Rows and roughly how far along a hidden order each lies, from 0 to 15:
(in the rows, 128 means zero)
125, 90, 128, 129, 133, 130, 144, 128, 109, 122, 131, 127, 124, 180, 135, 150 : 6
120, 122, 152, 127, 171, 115, 151, 111, 124, 105, 117, 107, 118, 172, 134, 152 : 5
121, 129, 127, 124, 110, 85, 130, 118, 107, 118, 136, 118, 125, 131, 148, 148 : 3
110, 106, 130, 101, 112, 133, 122, 119, 97, 105, 121, 109, 132, 218, 137, 140 : 0
113, 104, 132, 100, 131, 135, 117, 144, 99, 116, 157, 123, 119, 164, 130, 145 : 2
124, 137, 132, 116, 126, 87, 128, 121, 112, 110, 116, 120, 139, 168, 137, 140 : 9
112, 94, 136, 106, 130, 130, 120, 134, 116, 115, 176, 121, 137, 194, 171, 158 : 12
125, 134, 133, 134, 126, 116, 134, 90, 95, 91, 158, 106, 137, 133, 115, 148 : 2
125, 98, 149, 129, 120, 109, 137, 99, 93, 106, 127, 87, 123, 118, 115, 151 : 13
125, 121, 124, 106, 124, 116, 122, 107, 102, 114, 172, 97, 119, 173, 131, 155 : 14
117, 118, 131, 147, 125, 110, 151, 127, 94, 116, 132, 123, 113, 174, 114, 164 : 11
106, 138, 145, 110, 133, 86, 144, 108, 93, 90, 126, 91, 136, 143, 140, 161 : 12
127, 106, 130, 129, 114, 103, 133, 121, 128, 114, 124, 101, 122, 124, 116, 147 : 2
119, 120, 146, 108, 166, 105, 141, 125, 126, 106, 137, 122, 124, 167, 140, 157 : 14
124, 129, 146, 129, 123, 112, 146, 114, 91, 111, 130, 104, 122, 196, 127, 151 : 15
122, 94, 150, 123, 148, 117, 156, 147, 127, 117, 143, 131, 121, 201, 143, 157 : 8
104, 80, 133, 122, 116, 135, 135, 123, 90, 108, 122, 153, 134, 185, 154, 157 : 14
120, 115, 130, 123, 119, 133, 138, 102, 88, 113, 138, 121, 142, 166, 143, 151 : 3
111, 122, 138, 136, 108, 103, 139, 123, 108, 105, 132, 118, 138, 126, 134, 138 : 7
109, 114, 140, 130, 117, 113, 135, 102, 86, 109, 117, 127, 129, 181, 129, 162 : 15
123, 103, 132, 126, 121, 137, 118, 109, 93, 111, 118, 95, 128, 202, 140, 158 : 11
109, 123, 135, 113, 128, 103, 159, 120, 128, 107, 160, 113, 139, 130, 142, 140 : 3
115, 122, 130, 134, 113, 102, 160, 128, 107, 118, 115, 132, 132, 142, 141, 139 : 6
122, 142, 131, 134, 143, 94, 140, 119, 104, 111, 141, 98, 116, 120, 109, 158 : 15
121, 106, 128, 112, 127, 135, 134, 141, 114, 117, 130, 142, 125, 175, 170, 154 : 5
115, 117, 127, 135, 115, 128, 133, 119, 123, 108, 120, 102, 139, 205, 144, 147 : 15
123, 112, 137, 135, 127, 139, 113, 130, 103, 104, 120, 86, 112, 149, 116, 160 : 0
114, 113, 124, 112, 129, 111, 131, 128, 119, 119, 123, 126, 141, 155, 128, 121 : 15
122, 108, 133, 101, 113, 124, 115, 124, 124, 109, 116, 132, 125, 139, 153, 144 : 8
128, 125, 134, 126, 151, 100, 141, 117, 124, 97, 142, 98, 116, 142, 117, 156 : 13
126, 110, 130, 120, 158, 117, 137, 115, 104, 109, 141, 112, 121, 151, 119, 142 : 13
112, 126, 144, 143, 130, 132, 129, 116, 125, 114, 128, 103, 123, 124, 116, 138 : 15
121, 110, 132, 97, 136, 124, 110, 135, 108, 114, 171, 129, 121, 142, 164, 163 : 12
123, 99, 117, 124, 137, 140, 136, 110, 90, 106, 146, 131, 116, 191, 145, 159 : 0
114, 100, 141, 133, 134, 100, 142, 126, 104, 110, 117, 119, 115, 180, 138, 150 : 2
125, 125, 148, 90, 161, 110, 137, 138, 106, 102, 150, 93, 122, 145, 127, 148 : 8
119, 115, 139, 108, 151, 141, 142, 126, 106, 99, 118, 92, 140, 142, 135, 148 : 0
123, 110, 128, 123, 129, 127, 141, 133, 127, 122, 121, 129, 123, 190, 131, 135 : 13
109, 114, 128, 92, 123, 128, 135, 126, 118, 103, 119, 137, 142, 162, 155, 146 : 4
122, 132, 122, 120, 127, 129, 119, 128, 124, 114, 124, 113, 117, 160, 135, 153 : 3
124, 106, 129, 104, 139, 128, 114, 115, 100, 117, 117, 108, 134, 137, 135, 142 : 5
121, 119, 138, 117, 134, 151, 138, 128, 97, 102, 113, 118, 133, 143, 147, 156 : 15
116, 123, 148, 128, 151, 134, 135, 105, 107, 108, 120, 105, 132, 153, 137, 158 : 8
117, 144, 132, 131, 123, 121, 137, 98, 129, 101, 181, 69, 116, 172, 113, 155 : 14
121, 103, 147, 107, 131, 109, 137, 136, 92, 118, 133, 127, 117, 193, 135, 150 : 11
106, 104, 147, 108, 130, 111, 143, 122, 105, 115, 119, 119, 120, 220, 126, 150 : 1
124, 125, 141, 110, 136, 86, 137, 110, 107, 108, 168, 110, 119, 144, 127, 163 : 12
120, 113, 141, 120, 171, 125, 131, 132, 94, 120, 143, 132, 124, 181, 148, 140 : 14
120, 121, 129, 126, 109, 140, 131, 109, 109, 117, 144, 120, 120, 124, 133, 143 : 4
118, 113, 129, 123, 128, 137, 140, 119, 94, 123, 150, 132, 149, 144, 143, 139 : 0
116, 95, 136, 138, 150, 159, 137, 100, 101, 91, 155, 100, 106, 155, 121, 162 : 5
121, 108, 134, 123, 120, 140, 121, 113, 118, 105, 115, 110, 119, 142, 152, 165 : 15
111, 106, 155, 93, 158, 122, 149, 137, 101, 107, 108, 115, 118, 187, 141, 169 : 4
118, 129, 148, 124, 152, 129, 144, 116, 103, 117, 134, 111, 117, 162, 119, 147 : 15
122, 93, 135, 115, 133, 125, 134, 99, 119, 90, 153, 98, 112, 138, 147, 162 : 15
127, 123, 135, 116, 133, 119, 108, 121, 108, 114, 167, 110, 131, 142, 167, 153 : 3
